Below are the code and all the weights of a small trained network. Each question names an input and a class and asks about switching units off, where a switched-off unit gives its printed mean instead of its output.

import numpy as np


def w(rows, s, z=0):
    codes = np.array(rows[::2]) - 128.0
    scale = np.full(codes.shape[1], s)
    scale[-1] = z or s
    return codes * scale


def norm(h):
    return h / np.sqrt((h * h).mean(-1, keepdims=True) + 1e-5)


def f(y):
    return np.maximum(y, 0)


def log_softmax(a):
    a = a - a.max(-1, keepdims=True)
    return a - np.log(np.exp(a).sum(-1, keepdims=True))


def net(x, mask):
    res = np.array(x, float).reshape(1, 5) / 4 @ E
    u = 0
    for l in range(2):
        y = f(norm(res) @ A[l][:, :-1].T + A[l][:, -1])
        res = res + np.where(mask[u : u + 16], y, B[l][:, -1]) @ B[l][:, :-1]
        u += 16
    return log_softmax(norm(res)[-1] @ U[:, :-1].T + U[:, -1])


A, B = {}, {}
E = w([
[161,92,32,27],'x0',
[252,240,130,141],'x1',
[113,195,227,2],'x2',
[131,128,126,126],'x3',
[26,238,30,137],'x4',
],0.0045)
A[0] = w([
[159,117,114,70,88],'L0N0',
[37,18,179,109,64],'L0N1',
[204,52,155,120,95],'L0N2',
[250,168,154,131,131],'L0N3',
[175,92,55,50,19],'L0N4',
[193,95,178,129,3],'L0N5',
[145,79,80,148,90],'L0N6',
[122,60,102,200,33],'L0N7',
[143,170,194,61,114],'L0N8',
[81,143,244,225,161],'L0N9',
[118,76,93,75,89],'L0N10',
[152,54,162,136,2],'L0N11',
[118,199,93,118,92],'L0N12',
[56,162,83,146,102],'L0N13',
[96,146,193,43,76],'L0N14',
[207,140,72,203,122],'L0N15',
],0.014,0.0021)
B[0] = w([
[149,125,125,86,176],'L0N0',
[77,255,101,167,251],'L0N1',
[146,63,77,179,222],'L0N2',
[78,237,82,149,244],'L0N3',
[212,146,139,64,218],'L0N4',
[146,82,101,189,189],'L0N5',
[89,111,167,97,194],'L0N6',
[76,107,207,99,212],'L0N7',
[66,83,176,105,219],'L0N8',
[209,116,95,19,255],'L0N9',
[162,149,118,81,193],'L0N10',
[135,81,82,173,187],'L0N11',
[136,94,81,181,212],'L0N12',
[155,74,94,204,232],'L0N13',
[81,68,182,141,221],'L0N14',
[56,119,191,83,243],'L0N15',
],0.023,0.0065)
A[1] = w([
[185,106,161,185,133],'L1N0',
[143,211,175,188,152],'L1N1',
[106,107,217,134,2],'L1N2',
[168,145,144,119,74],'L1N3',
[239,141,148,55,15],'L1N4',
[175,123,215,112,174],'L1N5',
[135,86,81,160,91],'L1N6',
[110,120,233,150,40],'L1N7',
[212,143,168,107,83],'L1N8',
[154,168,107,145,136],'L1N9',
[138,159,160,117,177],'L1N10',
[161,105,105,168,104],'L1N11',
[198,87,101,247,56],'L1N12',
[178,72,125,188,62],'L1N13',
[125,254,140,175,92],'L1N14',
[85,93,228,121,61],'L1N15',
],0.014,0.0035)
B[1] = w([
[82,145,115,110,155],'L1N0',
[117,188,64,87,166],'L1N1',
[42,63,165,90,184],'L1N2',
[104,102,117,108,140],'L1N3',
[247,132,64,17,223],'L1N4',
[119,107,68,150,173],'L1N5',
[150,95,145,186,231],'L1N6',
[72,35,140,88,184],'L1N7',
[153,106,82,54,163],'L1N8',
[82,117,165,128,172],'L1N9',
[141,93,107,170,171],'L1N10',
[135,78,110,168,185],'L1N11',
[117,21,28,150,235],'L1N12',
[77,161,64,166,198],'L1N13',
[68,251,76,150,219],'L1N14',
[104,83,228,79,255],'L1N15',
],0.026,0.0047)
U = w([
[44,66,241,87,135],'0',
[68,95,71,85,245],'1',
[108,49,54,197,88],'2',
[64,211,112,126,144],'3',
[212,113,113,38,107],'4',
[138,132,194,169,114],'5',
[234,162,254,212,23],'6',
[206,154,224,185,2],'7',
],0.015,0.0091)

Each question gives the input, the list of numbers given to net, and the class t.
The units are the neurons (one row each of A and B). Each row of codes is followed by its name. A weight is (code - 128) times the scale printed after its matrix; where a second scale follows, it is the last column's (A, B and U).
mask holds one flag per neuron, layer by layer. A switched-off neuron (its flag False) gives its mean, the last column of its row in B, instead of its output. The means were averaged over made-up inputs and are rounded, as every weight is.
A unit's drop is (log p(t) with every unit on - log p(t) with that unit switched off) / (log p(t) with every unit on - log p(t) with every unit switched off).
The circuit of an input: a set's keep is (log p(t) with only the set's units on - log p(t) with every unit switched off) / (log p(t) with every unit on - log p(t) with every unit switched off). Starting from the 12 units with the biggest drops (on a tie, the unit counted first), units are removed one at a time, each time the one whose removal leaves the highest keep (on an exact tie, the one counted first), for as long as the keep stays at least 0.8.
units of the circuit, in order: the units of the circuit, biggest drop first
most important unit: the unit with the biggest drop
k most important neurons: the k neurons with the biggest drops, biggest first
k most important neurons of layer l: the k neurons of layer l with the biggest drops, biggest first
input [-6,-3,-6,3,-4], class 0: most important unit => L0N7
input [2,0,-4,4,-6], class 2: 2 most important neurons of layer 0 => (L0N2 L0N11)
input [7,0,-6,3,7], class 2: units of the circuit, in order => (L0N13 L1N6)
input [-3,7,-4,6,-6], class 3: 3 most important neurons => (L0N3 L0N13 L0N15)
input [-6,6,7,3,6], class 0: 2 most important neurons of layer 0 => (L0N1 L0N8)
input [-8,6,8,6,7], class 0: 3 most important neurons of layer 0 => (L0N8 L0N1 L0N4)
input [8,0,7,7,6], class 4: 2 most important neurons => (L0N4 L0N15)
input [8,-8,-4,5,3], class 3: 3 most important neurons => (L0N1 L0N9 L1N14)
input [7,-7,6,-1,-3], class 3: 2 most important neurons => (L0N1 L0N9)
input [-6,-7,-7,5,-5], class 0: 3 most important neurons => (L0N7 L0N3 L0N6)
input [2,-5,-6,0,-6], class 0: 3 most important neurons => (L0N7 L0N6 L0N3)
input [-5,7,-3,1,8], class 2: 2 most important neurons of layer 0 => (L0N12 L0N13)
input [-6,-4,-1,-2,-1], class 4: 2 most important neurons of layer 0 => (L0N9 L0N3)
input [5,7,7,6,0], class 0: 3 most important neurons => (L0N8 L0N14 L0N1)
input [3,-8,2,-7,-5], class 3: most important neuron => (L0N1)
input [4,5,0,-3,-5], class 2: 3 most important neurons => (L0N2 L0N5 L0N1)
input [-6,8,6,7,-6], class 3: 4 most important neurons => (L0N3 L0N7 L0N15 L0N13)
input [-1,-8,-1,-3,7], class 3: units of the circuit, in order => (L0N1 L1N14)
input [-7,-7,-2,3,0], class 3: 3 most important neurons => (L0N1 L0N4 L1N14)
input [8,-7,-5,4,-4], class 4: 3 most important neurons => (L0N4 L0N3 L0N10)
input [0,5,-2,2,-1], class 3: units of the circuit, in order => (L0N3)
input [8,-3,6,2,4], class 4: units of the circuit, in order => (L0N4 L1N4)
input [-4,-2,7,0,0], class 0: 2 most important neurons of layer 0 => (L0N14 L0N8)
input [8,1,6,-6,-4], class 4: 2 most important neurons of layer 0 => (L0N4 L0N15)
input [8,-1,1,7,5], class 4: units of the circuit, in order => (L0N4 L1N4)
input [-2,-8,-7,-7,3], class 3: 2 most important neurons of layer 0 => (L0N1 L0N14)
